Below is a small trained network, with its code and all its weights. Each question gives an input and a target symbol and asks what happens when units are switched off, that is, made to give their printed mean instead of their output.

import numpy as np


def w(rows, s, z=0):
    codes = np.array(rows[::2]) - 128.0
    scale = np.full(codes.shape[1], s)
    scale[-1] = z or s
    return codes * scale


def norm(h):
    return h / np.sqrt((h * h).mean(-1, keepdims=True) + 1e-5)


def f(y):
    return np.maximum(y, 0)


def softmax(a):
    e = np.exp(a - a.max(-1, keepdims=True))
    return e / e.sum(-1, keepdims=True)


def log_softmax(a):
    a = a - a.max(-1, keepdims=True)
    return a - np.log(np.exp(a).sum(-1, keepdims=True))


def net(x, mask):
    ids = ['αβγεζηθλμξπσφψω'.index(c) for c in x.split()]
    T = len(ids)
    res = E[ids] + P[:T]
    u = 0
    for l in range(3):
        r = norm(res)
        for j in range(2):
            rows = slice(2 * j, 2 * j + 2)
            q, k, v = (r @ M[l][rows].T for M in (Q, K, V))
            z = softmax(np.where(np.tri(T) > 0, q @ k.T / 2**0.5, -1e9)) @ v
            o = O[l][rows]
            res = res + np.where(mask[u + j], z, o[:, -1]) @ o[:, :-1]
        u += 2
        y = f(norm(res) @ A[l][:, :-1].T + A[l][:, -1])
        res = res + np.where(mask[u : u + 8], y, B[l][:, -1]) @ B[l][:, :-1]
        u += 8
    return log_softmax(norm(res)[-1] @ U[:, :-1].T + U[:, -1])


Q, K, V, O, A, B = {}, {}, {}, {}, {}, {}
E = w([
[119,151,115],'α',
[173,129,172],'β',
[76,130,142],'γ',
[88,151,128],'ε',
[172,128,173],'ζ',
[85,148,130],'η',
[112,156,114],'θ',
[93,137,153],'λ',
[155,131,94],'μ',
[47,21,92],'ξ',
[67,185,91],'π',
[80,2,131],'σ',
[129,47,184],'φ',
[113,54,30],'ψ',
[161,111,85],'ω',
],0.015)
P = w([
[12,145,86],'0',
[15,164,101],'1',
[24,143,112],'2',
[41,122,139],'3',
[42,99,176],'4',
[28,97,179],'5',
[3,108,169],'6',
],0.0033)
Q[0] = w([
[121,75,143],'L0H0',
[2,7,14],'L0H0',
[64,154,158],'L0H1',
[240,161,209],'L0H1',
],0.0067)
K[0] = w([
[198,29,213],'L0H0',
[187,35,3],'L0H0',
[1,155,218],'L0H1',
[245,158,151],'L0H1',
],0.0077)
V[0] = w([
[241,3,85],'L0H0',
[211,120,137],'L0H0',
[82,85,80],'L0H1',
[220,103,130],'L0H1',
],0.0046)
O[0] = w([
[254,143,114,116],'L0H0',
[154,67,150,53],'L0H0',
[127,221,81,196],'L0H1',
[92,114,203,3],'L0H1',
],0.0061,0.0031)
A[0] = w([
[231,255,37,223],'L0N0',
[11,12,149,75],'L0N1',
[139,68,74,26],'L0N2',
[176,80,85,19],'L0N3',
[153,8,27,3],'L0N4',
[118,162,156,28],'L0N5',
[87,2,117,138],'L0N6',
[227,58,143,99],'L0N7',
],0.0052,0.0023)
B[0] = w([
[2,144,211,254],'L0N0',
[154,176,104,231],'L0N1',
[225,150,9,156],'L0N2',
[160,183,141,147],'L0N3',
[197,166,133,200],'L0N4',
[130,128,145,129],'L0N5',
[144,151,202,202],'L0N6',
[118,172,171,154],'L0N7',
],0.0048,0.0032)
Q[1] = w([
[74,83,208],'L1H0',
[94,210,185],'L1H0',
[252,103,91],'L1H1',
[82,87,254],'L1H1',
],0.0056)
K[1] = w([
[153,115,93],'L1H0',
[208,59,92],'L1H0',
[127,169,2],'L1H1',
[36,89,88],'L1H1',
],0.0074)
V[1] = w([
[169,251,132],'L1H0',
[195,118,48],'L1H0',
[67,59,125],'L1H1',
[156,225,138],'L1H1',
],0.011)
O[1] = w([
[249,220,192,135],'L1H0',
[207,136,21,5],'L1H0',
[87,78,127,239],'L1H1',
[131,175,186,154],'L1H1',
],0.011,0.0027)
A[1] = w([
[209,77,245,165],'L1N0',
[197,231,175,140],'L1N1',
[166,39,148,222],'L1N2',
[77,151,2,252],'L1N3',
[18,171,89,64],'L1N4',
[71,33,182,104],'L1N5',
[208,55,100,197],'L1N6',
[142,126,196,4],'L1N7',
],0.0068,0.0031)
B[1] = w([
[128,126,44,171],'L1N0',
[222,74,173,167],'L1N1',
[170,184,11,166],'L1N2',
[182,107,50,253],'L1N3',
[226,93,121,214],'L1N4',
[171,146,54,199],'L1N5',
[106,254,113,158],'L1N6',
[78,72,140,136],'L1N7',
],0.0057,0.0058)
Q[2] = w([
[148,188,164],'L2H0',
[209,100,36],'L2H0',
[123,3,39],'L2H1',
[99,81,113],'L2H1',
],0.006)
K[2] = w([
[176,138,155],'L2H0',
[89,90,138],'L2H0',
[136,180,213],'L2H1',
[233,86,254],'L2H1',
],0.0061)
V[2] = w([
[111,116,74],'L2H0',
[219,145,39],'L2H0',
[101,2,63],'L2H1',
[68,96,116],'L2H1',
],0.0072)
O[2] = w([
[39,253,232,184],'L2H0',
[10,127,136,7],'L2H0',
[209,109,202,166],'L2H1',
[182,143,92,249],'L2H1',
],0.005,0.0019)
A[2] = w([
[255,127,75,159],'L2N0',
[232,29,43,74],'L2N1',
[170,67,54,33],'L2N2',
[229,185,37,162],'L2N3',
[106,141,200,2],'L2N4',
[120,214,145,49],'L2N5',
[148,70,2,48],'L2N6',
[63,39,138,204],'L2N7',
],0.0076,0.0029)
B[2] = w([
[129,159,74,218],'L2N0',
[113,177,117,209],'L2N1',
[30,215,177,177],'L2N2',
[139,148,87,254],'L2N3',
[172,241,231,155],'L2N4',
[129,66,116,168],'L2N5',
[55,146,47,229],'L2N6',
[97,1,55,201],'L2N7',
],0.0061,0.0049)
U = w([
[135,134,137,6],'α',
[197,69,137,134],'β',
[117,95,145,53],'γ',
[101,133,151,21],'ε',
[184,75,147,161],'ζ',
[120,119,151,49],'η',
[124,129,148,67],'θ',
[38,101,221,121],'λ',
[162,154,214,253],'μ',
[130,55,94,118],'ξ',
[97,145,156,186],'π',
[142,104,118,43],'σ',
[134,18,146,178],'φ',
[163,168,26,160],'ψ',
[253,171,128,189],'ω',
],0.013,0.0042)

Each question gives the input, a string of symbols that net reads in full, and the target symbol t.
The units are the heads (2 rows each of Q, K, V and O) and the neurons (one row each of A and B). Each row of codes is followed by its name. A weight is (code - 128) times the scale printed after its matrix; where a second scale follows, it is the last column's (O, A, B and U).
mask holds one flag per unit, layer by layer, with each layer's heads first. A switched-off unit (its flag False) gives its mean, the last column of its rows in O or B, instead of its output. The means were averaged over made-up inputs and are rounded, as every weight is.
A unit's drop is (log p(t) with every unit on - log p(t) with that unit switched off) / (log p(t) with every unit on - log p(t) with every unit switched off).
The circuit of an input: a set's keep is (log p(t) with only the set's units on - log p(t) with every unit switched off) / (log p(t) with every unit on - log p(t) with every unit switched off). Starting from the 12 units with the biggest drops (on a tie, the unit counted first), units are removed one at a time, each time the one whose removal leaves the highest keep (on an exact tie, the one counted first), for as long as the keep stays at least 0.8.
units of the circuit, in order: the units of the circuit, biggest drop first
top k neurons: the k neurons with the biggest drops, biggest first
heads that matter: for each layer, one digit per head in row order, 1 if its drop is at least 0.15 and else 0, layers parted by /
input ε ψ μ λ α, target μ: heads that matter : 00 / 01 / 10
input λ η γ, target λ: heads that matter : 10 / 10 / 00
input ε λ λ, target λ: units of the circuit, in order : (L0H0, L1H0)
input ζ ψ μ λ θ, target μ: heads that matter : 00 / 11 / 01
input α ψ ω λ θ ω ψ, target ω: units of the circuit, in order : (L0H0, L1H0, L1H1)
input ζ μ ω η, target ω: units of the circuit, in order : (L1H0)
input β ζ μ, target μ: units of the circuit, in order : (L1H0, L0N0)
input θ γ μ β, target μ: heads that matter : 00 / 10 / 10
input λ μ ψ α γ ω θ, target ω: top 2 neurons : (L1N1, L0N6)
input ω μ η ω, target ω: heads that matter : 00 / 00 / 00
input λ λ β, target λ: units of the circuit, in order : (L0H0, L0H1)
input ω θ β ε λ β α, target λ: heads that matter : 01 / 10 / 01
input θ ψ φ, target ψ: heads that matter : 10 / 10 / 00
input λ λ α, target λ: units of the circuit, in order : (L1H0, L0H0)
input λ ψ λ ε μ ψ λ, target ψ: units of the circuit, in order : (L1H0)
input ε μ ψ λ λ γ ζ, target λ: top 3 neurons : (L1N4, L1N3, L0N1)
input μ φ γ λ, target φ: heads that matter : 00 / 11 / 10
input ψ λ μ ψ ψ ψ γ, target ψ: units of the circuit, in order : (L1H0, L0H0)
input ψ μ λ ψ β, target ψ: heads that matter : 00 / 10 / 00
input φ γ λ, target φ: top 3 neurons : (L2N7, L0N4, L0N0)
input λ μ γ λ μ, target μ: units of the circuit, in order : (L0N0, L1H0)
input β γ ω γ, target ω: heads that matter : 00 / 10 / 00
input λ ε ζ, target λ: heads that matter : 11 / 10 / 00
